Here is a tiny trained network, its code and every weight. The questions are about switching its units off for an input and a target symbol, where a switched-off unit gives its printed mean instead of its output.

import numpy as np


def w(rows, s, z=0):
    codes = np.array(rows[::2]) - 128.0
    scale = np.full(codes.shape[1], s)
    scale[-1] = z or s
    return codes * scale


def f(y):
    return np.maximum(y, 0)


def softmax(a):
    e = np.exp(a - a.max(-1, keepdims=True))
    return e / e.sum(-1, keepdims=True)


def log_softmax(a):
    a = a - a.max(-1, keepdims=True)
    return a - np.log(np.exp(a).sum(-1, keepdims=True))


def net(x, mask):
    ids = ['αδεζηπτφ'.index(c) for c in x.split()]
    T = len(ids)
    res = E[ids] + P[:T]
    u = 0
    for l in range(2):
        q, k, v = (res @ M[l].T for M in (Q, K, V))
        z = softmax(np.where(np.tri(T) > 0, q @ k.T / 4**0.5, -1e9)) @ v
        res = res + np.where(mask[u], z, O[l][:, -1]) @ O[l][:, :-1]
        u += 1
        y = f(res @ A[l][:, :-1].T + A[l][:, -1])
        res = res + np.where(mask[u : u + 4], y, B[l][:, -1]) @ B[l][:, :-1]
        u += 4
    return log_softmax(res[-1] @ U[:, :-1].T + U[:, -1])


Q, K, V, O, A, B = {}, {}, {}, {}, {}, {}
E = w([
[66,196,58,62,56,124,187,131],'α',
[156,80,198,102,156,171,171,104],'δ',
[116,73,159,71,165,124,123,156],'ε',
[149,138,134,124,10,185,82,39],'ζ',
[99,131,149,118,230,185,165,162],'η',
[134,159,149,143,186,156,113,118],'π',
[180,140,96,93,186,65,94,73],'τ',
[142,135,135,169,75,75,84,188],'φ',
],0.011)
P = w([
[143,88,134,100,118,140,145,121],'0',
[103,166,202,82,141,67,125,116],'1',
[116,135,180,92,133,77,130,118],'2',
[115,58,91,158,149,166,139,125],'3',
[130,122,98,141,134,152,139,130],'4',
[159,210,206,90,130,93,87,133],'5',
[148,117,124,101,118,138,121,152],'6',
[113,43,42,183,143,152,149,144],'7',
[154,128,94,111,114,141,104,145],'8',
[163,254,198,54,150,133,42,154],'9',
[139,117,108,107,128,140,116,147],'10',
[108,39,70,156,124,115,114,131],'11',
],0.0099)
Q[0] = w([
[90,69,75,150,141,167,124,145],'0.h0',
[77,227,107,181,99,111,140,111],'0.h0',
[127,13,2,167,148,142,139,126],'0.h0',
[154,224,246,23,142,113,103,164],'0.h0',
],0.0095)
K[0] = w([
[142,192,163,97,112,105,112,122],'0.h0',
[150,62,177,155,157,97,118,111],'0.h0',
[143,231,197,68,127,137,80,144],'0.h0',
[132,51,11,187,103,142,171,108],'0.h0',
],0.013)
V[0] = w([
[93,145,80,155,253,183,205,146],'0.h0',
[136,225,142,183,85,131,112,110],'0.h0',
[98,115,167,184,82,195,183,206],'0.h0',
[183,51,218,161,162,136,103,119],'0.h0',
],0.0074)
O[0] = w([
[137,28,2,170,137,74,222,112,109],'0.h0',
[150,234,76,96,221,154,100,77,88],'0.h0',
[9,84,74,145,167,97,56,38,4],'0.h0',
[187,3,203,91,131,141,30,100,160],'0.h0',
],0.0064,0.0036)
A[0] = w([
[157,79,119,189,156,113,33,189,249],'0.n0',
[150,39,175,92,206,211,136,176,247],'0.n1',
[146,184,65,36,198,126,150,145,221],'0.n2',
[186,204,101,220,135,82,127,254,208],'0.n3',
],0.0046,0.0017)
B[0] = w([
[137,58,145,112,113,36,36,177,222],'0.n0',
[125,74,248,86,222,87,179,116,253],'0.n1',
[181,198,161,112,139,127,174,102,223],'0.n2',
[130,113,174,74,33,52,162,253,228],'0.n3',
],0.005,0.0039)
Q[1] = w([
[167,112,77,176,132,177,163,152],'1.h0',
[106,128,49,217,115,161,68,124],'1.h0',
[192,157,204,3,209,154,163,192],'1.h0',
[108,148,59,137,177,180,139,120],'1.h0',
],0.0052)
K[1] = w([
[28,245,158,103,167,88,110,104],'1.h0',
[57,140,245,148,142,125,140,121],'1.h0',
[212,182,24,101,54,117,3,149],'1.h0',
[101,127,154,155,134,87,106,128],'1.h0',
],0.0057)
V[1] = w([
[148,111,88,144,99,72,80,147],'1.h0',
[147,185,101,103,131,115,105,126],'1.h0',
[158,139,129,126,211,148,147,1],'1.h0',
[108,88,141,133,20,198,161,95],'1.h0',
],0.0067)
O[1] = w([
[205,136,213,201,110,180,140,68,181],'1.h0',
[190,170,124,177,156,90,104,99,136],'1.h0',
[237,123,32,2,170,63,100,234,3],'1.h0',
[35,188,138,54,121,243,65,183,35],'1.h0',
],0.0053,0.0032)
A[1] = w([
[110,87,134,108,192,102,175,166,64],'1.n0',
[112,130,94,148,54,100,88,176,246],'1.n1',
[188,147,92,128,109,55,86,171,58],'1.n2',
[1,93,156,174,169,119,150,114,235],'1.n3',
],0.0056,0.0014)
B[1] = w([
[205,159,10,93,102,59,74,88,226],'1.n0',
[79,98,159,145,162,167,109,75,224],'1.n1',
[46,103,207,150,106,145,150,196,254],'1.n2',
[79,59,48,189,1,118,143,136,214],'1.n3',
],0.005,0.0029)
U = w([
[20,228,61,99,80,149,252,154,220],'α',
[253,141,181,63,32,174,218,213,4],'δ',
[90,61,130,44,119,149,57,127,13],'ε',
[96,156,151,159,97,243,44,24,246],'ζ',
[81,59,16,150,98,78,178,118,113],'η',
[100,184,114,38,163,214,23,204,53],'π',
[228,160,123,126,227,44,135,89,226],'τ',
[14,73,206,241,104,139,129,181,108],'φ',
],0.0041,0.0029)

Each question gives the input, a string of symbols that net reads in full, and the target symbol t.
The units are the heads (4 rows each of Q, K, V and O) and the neurons (one row each of A and B). Each row of codes is followed by its name. A weight is (code - 128) times the scale printed after its matrix; where a second scale follows, it is the last column's (O, A, B and U).
mask holds one flag per unit, layer by layer, with each layer's heads first. A switched-off unit (its flag False) gives its mean, the last column of its rows in O or B, instead of its output. The means were averaged over made-up inputs and are rounded, as every weight is.
A unit's drop is (log p(t) with every unit on - log p(t) with that unit switched off) / (log p(t) with every unit on - log p(t) with every unit switched off).
The circuit of an input: a set's keep is (log p(t) with only the set's units on - log p(t) with every unit switched off) / (log p(t) with every unit on - log p(t) with every unit switched off). Starting from all 10 units, units are removed one at a time, each time the one whose removal leaves the highest keep (on an exact tie, the one counted first), for as long as the keep stays at least 0.8.
circuit, biggest first: the units of the circuit, biggest drop first
most important unit: the unit with the biggest drop
k most important neurons: the k neurons with the biggest drops, biggest first
k most important neurons of layer l: the k neurons of layer l with the biggest drops, biggest first
drop of u: that unit's drop, to one decimal
input η φ α, target η: circuit, biggest first : (0.h0)
input η τ δ, target η: circuit, biggest first : (0.h0, 1.n3)
input τ ε φ φ τ τ ε φ η τ, target ζ: circuit, biggest first : (0.h0, 1.h0, 0.n3)
input φ ε ζ τ φ τ π τ η φ φ τ, target ζ: 2 most important neurons : (0.n3, 0.n1)
input φ φ δ, target ζ: circuit, biggest first : (1.h0, 0.h0)
input δ τ η φ φ η δ ε η ε, target φ: circuit, biggest first : (1.h0, 0.h0, 0.n1)
input ζ π η τ τ α τ τ ε π, target δ: circuit, biggest first : (0.h0, 0.n3)
input τ π φ φ φ δ, target ζ: circuit, biggest first : (1.h0, 0.h0, 0.n3)
input η τ φ α α α δ π, target α: circuit, biggest first : (0.h0, 0.n0)
input α η δ π, target η: circuit, biggest first : (0.h0, 1.n3, 1.h0)
input φ η π η, target η: 2 most important neurons of layer 1 : (1.n3, 1.n0)
input η α τ φ τ τ η η, target τ: circuit, biggest first : (1.h0, 0.n1, 1.n0)
input τ ζ τ π φ τ τ τ ζ τ, target δ: 2 most important neurons of layer 0 : (0.n3, 0.n2)
input φ π φ φ η η η δ τ φ, target φ: most important unit : 1.n2
input τ τ τ η τ τ η φ, target δ: drop of 0.h0 : 1.0
input π τ ζ τ τ τ η π δ τ τ τ, target δ: drop of 0.h0 : 1.0
input τ ζ η η τ η, target η: drop of 1.n3 : 0.1
